Below are the code and all the weights of a small trained network. Each question names an input and a target symbol and asks about switching units off, where a switched-off unit gives its printed mean instead of its output.

import numpy as np


def w(rows, s, z=0):
    codes = np.array(rows[::2]) - 128.0
    scale = np.full(codes.shape[1], s)
    scale[-1] = z or s
    return codes * scale


def softmax(a):
    e = np.exp(a - a.max(-1, keepdims=True))
    return e / e.sum(-1, keepdims=True)


def log_softmax(a):
    a = a - a.max(-1, keepdims=True)
    return a - np.log(np.exp(a).sum(-1, keepdims=True))


def net(x, mask):
    ids = ['γεηθξσφ'.index(c) for c in x.split()]
    T = len(ids)
    res = E[ids] + P[:T]
    u = 0
    for l in range(2):
        r = res
        for j in range(3):
            rows = slice(3 * j, 3 * j + 3)
            q, k, v = (r @ M[l][rows].T for M in (Q, K, V))
            z = softmax(np.where(np.tri(T) > 0, q @ k.T / 3**0.5, -1e9)) @ v
            o = O[l][rows]
            res = res + np.where(mask[u + j], z, o[:, -1]) @ o[:, :-1]
        u += 3
    return log_softmax(res[-1] @ U[:, :-1].T + U[:, -1])


Q, K, V, O = {}, {}, {}, {}
E = w([
[130,49,94,142,68,81,112],'γ',
[96,131,90,144,99,148,7],'ε',
[182,158,96,130,183,208,122],'η',
[90,92,200,122,132,172,110],'θ',
[189,126,82,162,133,171,179],'ξ',
[93,6,57,60,147,120,83],'σ',
[14,168,106,127,118,93,92],'φ',
],0.02)
P = w([
[255,174,220,103,154,37,131],'0',
[195,181,134,67,111,115,138],'1',
[153,143,113,94,119,121,132],'2',
[131,112,104,126,127,140,131],'3',
[108,99,97,161,136,161,140],'4',
[83,85,93,196,145,180,150],'5',
[64,69,101,226,157,206,152],'6',
],0.01)
Q[0] = w([
[133,149,110,158,84,107,86],'L0H1',
[77,85,78,154,90,120,78],'L0H1',
[91,118,139,131,114,57,133],'L0H1',
[141,88,182,152,118,90,106],'L0H2',
[4,91,131,116,92,92,14],'L0H2',
[156,134,136,162,119,118,177],'L0H2',
[158,137,136,129,135,123,184],'L0H3',
[141,124,189,124,138,115,123],'L0H3',
[116,117,123,150,131,86,131],'L0H3',
],0.018)
K[0] = w([
[187,57,32,102,195,144,111],'L0H1',
[62,89,62,255,188,208,140],'L0H1',
[116,141,72,146,115,152,48],'L0H1',
[37,155,82,77,186,207,78],'L0H2',
[34,61,105,229,83,243,201],'L0H2',
[173,185,106,51,208,142,102],'L0H2',
[207,179,201,98,93,59,92],'L0H3',
[136,79,149,50,80,118,96],'L0H3',
[128,94,48,138,105,123,113],'L0H3',
],0.0099)
V[0] = w([
[108,91,99,134,83,49,71],'L0H1',
[137,161,204,205,107,111,100],'L0H1',
[48,90,69,138,144,125,255],'L0H1',
[129,112,51,177,6,28,168],'L0H2',
[183,138,154,159,186,78,206],'L0H2',
[171,196,175,147,122,109,107],'L0H2',
[170,146,212,117,154,8,127],'L0H3',
[127,96,180,79,153,138,69],'L0H3',
[118,109,143,138,75,177,130],'L0H3',
],0.0084)
O[0] = w([
[101,107,119,181,195,103,128,172],'L0H1',
[69,109,45,178,67,169,102,97],'L0H1',
[162,129,181,124,110,119,48,3],'L0H1',
[28,111,129,91,78,254,98,94],'L0H2',
[96,148,121,15,154,94,35,46],'L0H2',
[148,71,139,83,223,111,119,123],'L0H2',
[88,96,117,167,171,189,94,51],'L0H3',
[83,132,157,220,168,181,210,171],'L0H3',
[172,112,131,142,110,103,115,116],'L0H3',
],0.0091,0.005)
Q[1] = w([
[150,174,161,89,137,134,171],'L1H1',
[168,168,73,101,169,109,155],'L1H1',
[123,99,124,103,108,101,142],'L1H1',
[179,114,50,98,165,161,159],'L1H2',
[92,149,161,128,159,155,55],'L1H2',
[156,175,152,19,162,110,178],'L1H2',
[126,128,66,63,60,41,171],'L1H3',
[179,240,118,69,128,133,222],'L1H3',
[154,151,56,59,110,254,116],'L1H3',
],0.0097)
K[1] = w([
[58,127,119,95,178,80,169],'L1H1',
[137,86,206,67,229,160,187],'L1H1',
[134,118,68,120,195,65,139],'L1H1',
[117,152,50,156,191,146,56],'L1H2',
[113,30,125,60,131,100,121],'L1H2',
[164,127,108,94,182,203,135],'L1H2',
[186,180,88,74,131,187,153],'L1H3',
[201,79,79,78,254,186,157],'L1H3',
[98,67,22,81,182,134,25],'L1H3',
],0.0089)
V[1] = w([
[185,137,96,101,89,165,176],'L1H1',
[112,98,112,118,110,155,188],'L1H1',
[129,94,90,173,91,77,65],'L1H1',
[254,51,86,153,98,207,163],'L1H2',
[145,217,167,179,138,174,120],'L1H2',
[105,20,99,145,124,82,136],'L1H2',
[124,112,208,118,99,187,155],'L1H3',
[239,54,104,203,78,180,50],'L1H3',
[122,200,48,182,1,53,91],'L1H3',
],0.0076)
O[1] = w([
[77,144,175,157,151,16,87,147],'L1H1',
[127,136,163,106,116,129,59,175],'L1H1',
[81,99,75,75,158,141,145,99],'L1H1',
[125,99,117,3,157,162,179,207],'L1H2',
[172,103,65,112,62,104,151,134],'L1H2',
[207,203,153,89,201,125,162,187],'L1H2',
[122,170,123,113,171,98,96,77],'L1H3',
[109,147,143,4,150,118,179,116],'L1H3',
[117,35,130,177,193,142,120,2],'L1H3',
],0.0072,0.0063)
U = w([
[159,144,79,138,196,39,113,145],'γ',
[140,113,109,99,162,103,58,216],'ε',
[108,127,167,112,173,187,134,111],'η',
[169,99,123,176,157,142,85,163],'θ',
[153,142,124,128,95,141,142,74],'ξ',
[158,137,255,158,184,149,173,213],'σ',
[92,122,54,134,192,113,194,3],'φ',
],0.008,0.0039)

Each question gives the input, a string of symbols that net reads in full, and the target symbol t.
The units are the heads (3 rows each of Q, K, V and O). Each row of codes is followed by its name. A weight is (code - 128) times the scale printed after its matrix; where a second scale follows, it is the last column's (O and U).
mask holds one flag per head, layer by layer. A switched-off head (its flag False) gives its mean, the last column of its rows in O, instead of its output. The means were averaged over made-up inputs and are rounded, as every weight is.
A unit's drop is (log p(t) with every unit on - log p(t) with that unit switched off) / (log p(t) with every unit on - log p(t) with every unit switched off).
The circuit of an input: a set's keep is (log p(t) with only the set's units on - log p(t) with every unit switched off) / (log p(t) with every unit on - log p(t) with every unit switched off). Starting from all 6 units, units are removed one at a time, each time the one whose removal leaves the highest keep (on an exact tie, the one counted first), for as long as the keep stays at least 0.8.
circuit, biggest first: the units of the circuit, biggest drop first
most important unit: the unit with the biggest drop
which heads matter: for each layer, one digit per head in row order, 1 if its drop is at least 0.15 and else 0, layers parted by /
input ε φ σ γ, target σ: which heads matter	100 / 000
input γ φ ξ θ ξ ε γ, target φ: circuit, biggest first	(L0H2; L1H1; L0H1; L1H3)
input η η η ε φ σ, target θ: most important unit	L0H1
input φ θ φ ε φ ξ σ, target ε: which heads matter	111 / 000
input θ ε σ θ ε, target γ: circuit, biggest first	(L0H2; L0H1)
input ε ε ε γ φ θ γ, target γ: which heads matter	111 / 000
input ξ γ σ φ η σ ε, target σ: which heads matter	100 / 000
input η η ε θ ε, target γ: circuit, biggest first	(L0H2; L0H1; L1H1)
input σ η ε σ η η ε, target ξ: circuit, biggest first	(L0H1; L0H3; L0H2)
input ε φ η φ φ ε, target θ: which heads matter	000 / 011
input σ φ φ ξ η σ ε, target σ: which heads matter	100 / 000
input φ ε ξ φ θ φ η, target θ: circuit, biggest first	(L1H3; L1H2)
input γ η ε ε η ξ, target η: which heads matter	010 / 000
input ε ξ φ, target ε: which heads matter	011 / 000
input ε η φ ξ σ γ ε, target η: circuit, biggest first	(L0H2)
input γ η φ, target ξ: which heads matter	110 / 001
input η φ ξ, target γ: which heads matter	010 / 000
input η σ ξ γ η, target γ: which heads matter	010 / 000
input ξ σ η σ ξ σ, target ε: circuit, biggest first	(L0H1; L0H3)
input θ φ σ, target θ: circuit, biggest first	(L1H3)
input ε η σ φ γ γ, target η: circuit, biggest first	(L0H2; L1H3)
input φ θ ξ, target θ: circuit, biggest first	(L0H3; L1H2; L1H3; L0H1)
